Here is a tiny trained network, its code and every weight. The questions are about switching its units off for an input and a class, where a switched-off unit gives its printed mean instead of its output.

import numpy as np


def w(rows, s, z=0):
    codes = np.array(rows[::2]) - 128.0
    scale = np.full(codes.shape[1], s)
    scale[-1] = z or s
    return codes * scale


def f(y):
    return y / 2 * (1 + np.tanh(0.7978845608 * (y + 0.044715 * y**3)))


def log_softmax(a):
    a = a - a.max(-1, keepdims=True)
    return a - np.log(np.exp(a).sum(-1, keepdims=True))


def net(x, mask):
    res = np.array(x, float).reshape(1, 6) / 4 @ E
    y = f(res @ A[0][:, :-1].T + A[0][:, -1])
    res = res + np.where(mask, y, B[0][:, -1]) @ B[0][:, :-1]
    return log_softmax(res[-1] @ U[:, :-1].T + U[:, -1])


A, B = {}, {}
E = w([
[93,168,154,126,138,116,182,142,179],'x0',
[161,173,86,155,186,89,143,159,104],'x1',
[137,138,124,127,112,111,142,120,128],'x2',
[43,97,70,190,131,108,158,144,104],'x3',
[115,123,136,128,139,129,119,142,128],'x4',
[191,79,169,245,137,219,169,104,114],'x5',
],0.011)
A[0] = w([
[88,128,39,132,105,79,132,152,134,13],'n0',
[118,37,150,87,79,129,111,110,149,30],'n1',
[114,54,142,90,14,142,103,98,113,121],'n2',
[175,2,76,108,127,97,39,111,28,89],'n3',
[90,130,104,52,135,120,139,90,105,96],'n4',
[99,143,127,59,126,96,85,205,104,2],'n5',
[211,159,218,81,180,129,42,152,174,152],'n6',
[102,163,53,40,102,117,113,139,131,28],'n7',
[206,154,116,150,224,74,125,194,91,26],'n8',
[28,91,31,189,130,132,102,132,99,86],'n9',
[188,165,77,153,210,63,113,154,56,75],'n10',
],0.0073,0.0038)
B[0] = w([
[163,159,143,149,112,118,175,74,116,177],'n0',
[56,157,165,143,76,114,81,87,163,160],'n1',
[37,177,140,177,125,116,99,134,175,212],'n2',
[181,110,232,73,163,3,188,189,163,224],'n3',
[111,115,154,188,92,204,197,205,131,175],'n4',
[161,11,126,161,79,195,124,145,89,190],'n5',
[136,170,61,147,140,73,163,48,59,255],'n6',
[209,73,144,205,91,176,155,172,54,212],'n7',
[85,184,149,238,75,186,17,144,187,190],'n8',
[162,114,75,65,131,99,81,30,95,226],'n9',
[59,236,201,199,131,177,102,147,231,209],'n10',
],0.0078,0.0066)
U = w([
[60,185,154,115,86,145,73,158,203,112],'0',
[162,136,107,121,125,88,168,128,94,227],'1',
[197,61,133,157,99,208,185,176,55,2],'2',
[171,165,3,60,157,75,123,28,55,67],'3',
[144,127,181,65,205,35,229,215,175,197],'4',
[136,140,105,93,147,114,155,144,117,153],'5',
],0.007,0.0037)

Each question gives the input, the list of numbers given to net, and the class t.
The units are the neurons (one row each of A and B). Each row of codes is followed by its name. A weight is (code - 128) times the scale printed after its matrix; where a second scale follows, it is the last column's (A, B and U).
mask holds one flag per neuron, in row order. A switched-off neuron (its flag False) gives its mean, the last column of its row in B, instead of its output. The means were averaged over made-up inputs and are rounded, as every weight is.
A unit's drop is (log p(t) with every unit on - log p(t) with that unit switched off) / (log p(t) with every unit on - log p(t) with every unit switched off).
The circuit of an input: a set's keep is (log p(t) with only the set's units on - log p(t) with every unit switched off) / (log p(t) with every unit on - log p(t) with every unit switched off). Starting from all 11 units, units are removed one at a time, each time the one whose removal leaves the highest keep (on an exact tie, the one counted first), for as long as the keep stays at least 0.8.
circuit, biggest first: the units of the circuit, biggest drop first
unit that matters most: the unit with the biggest drop
top k neurons: the k neurons with the biggest drops, biggest first
drop when u is switched off: that unit's drop, to one decimal
input [6,8,-1,7,2,2], class 0: unit that matters most => n10
input [-4,-5,-1,8,2,0], class 3: top 2 neurons => [n9 n10]
input [-3,-4,-2,-6,1,-6], class 2: circuit, biggest first => [n7 n5]
input [-5,2,5,1,1,-4], class 4: circuit, biggest first => [n3 n6]
input [-3,-6,0,7,-4,0], class 3: top 3 neurons => [n9 n10 n8]
input [8,8,-6,4,5,1], class 0: top 2 neurons => [n8 n10]
input [4,6,-6,-6,-5,-4], class 0: top 4 neurons => [n8 n10 n9 n3]
input [6,0,-6,-7,-1,1], class 3: circuit, biggest first => [n6 n10]
input [5,-3,-8,8,-2,0], class 3: circuit, biggest first => [n9 n10]
input [1,6,4,1,3,-4], class 0: circuit, biggest first => [n10 n8]
input [-4,4,2,5,4,-5], class 2: circuit, biggest first => [n7 n5]
input [-4,-8,-4,2,4,6], class 0: circuit, biggest first => [n2 n1]
input [7,8,5,-2,-4,0], class 0: top 2 neurons => [n8 n10]
input [-7,1,6,8,-4,1], class 3: circuit, biggest first => [n9]
input [-8,6,-1,8,-6,6], class 3: top 4 neurons => [n9 n4 n7 n2]
input [-8,-2,3,-6,4,5], class 4: top 2 neurons => [n3 n9]
input [-6,-3,0,-4,3,-1], class 4: top 3 neurons => [n3 n9 n8]
input [-8,-8,-5,-5,-4,3], class 0: top 2 neurons => [n2 n1]
input [-4,-1,4,1,-1,-1], class 4: top 2 neurons => [n3 n6]
input [4,7,5,-8,3,7], class 3: circuit, biggest first => [n6]
input [-4,-5,-5,4,1,-6], class 2: top 2 neurons => [n7 n5]
input [-7,8,-1,-4,-5,-1], class 0: top 2 neurons => [n8 n10]
input [5,2,-4,-6,5,-7], class 2: drop when n2 is switched off => 0.0
input [1,-4,3,8,-4,0], class 3: drop when n9 is switched off => 0.5
input [-8,2,-7,-7,-7,0], class 4: drop when n9 is switched off => 0.3
input [1,3,4,7,-5,4], class 3: drop when n9 is switched off => 0.5
input [1,7,5,-7,2,-4], class 0: circuit, biggest first => [n8]
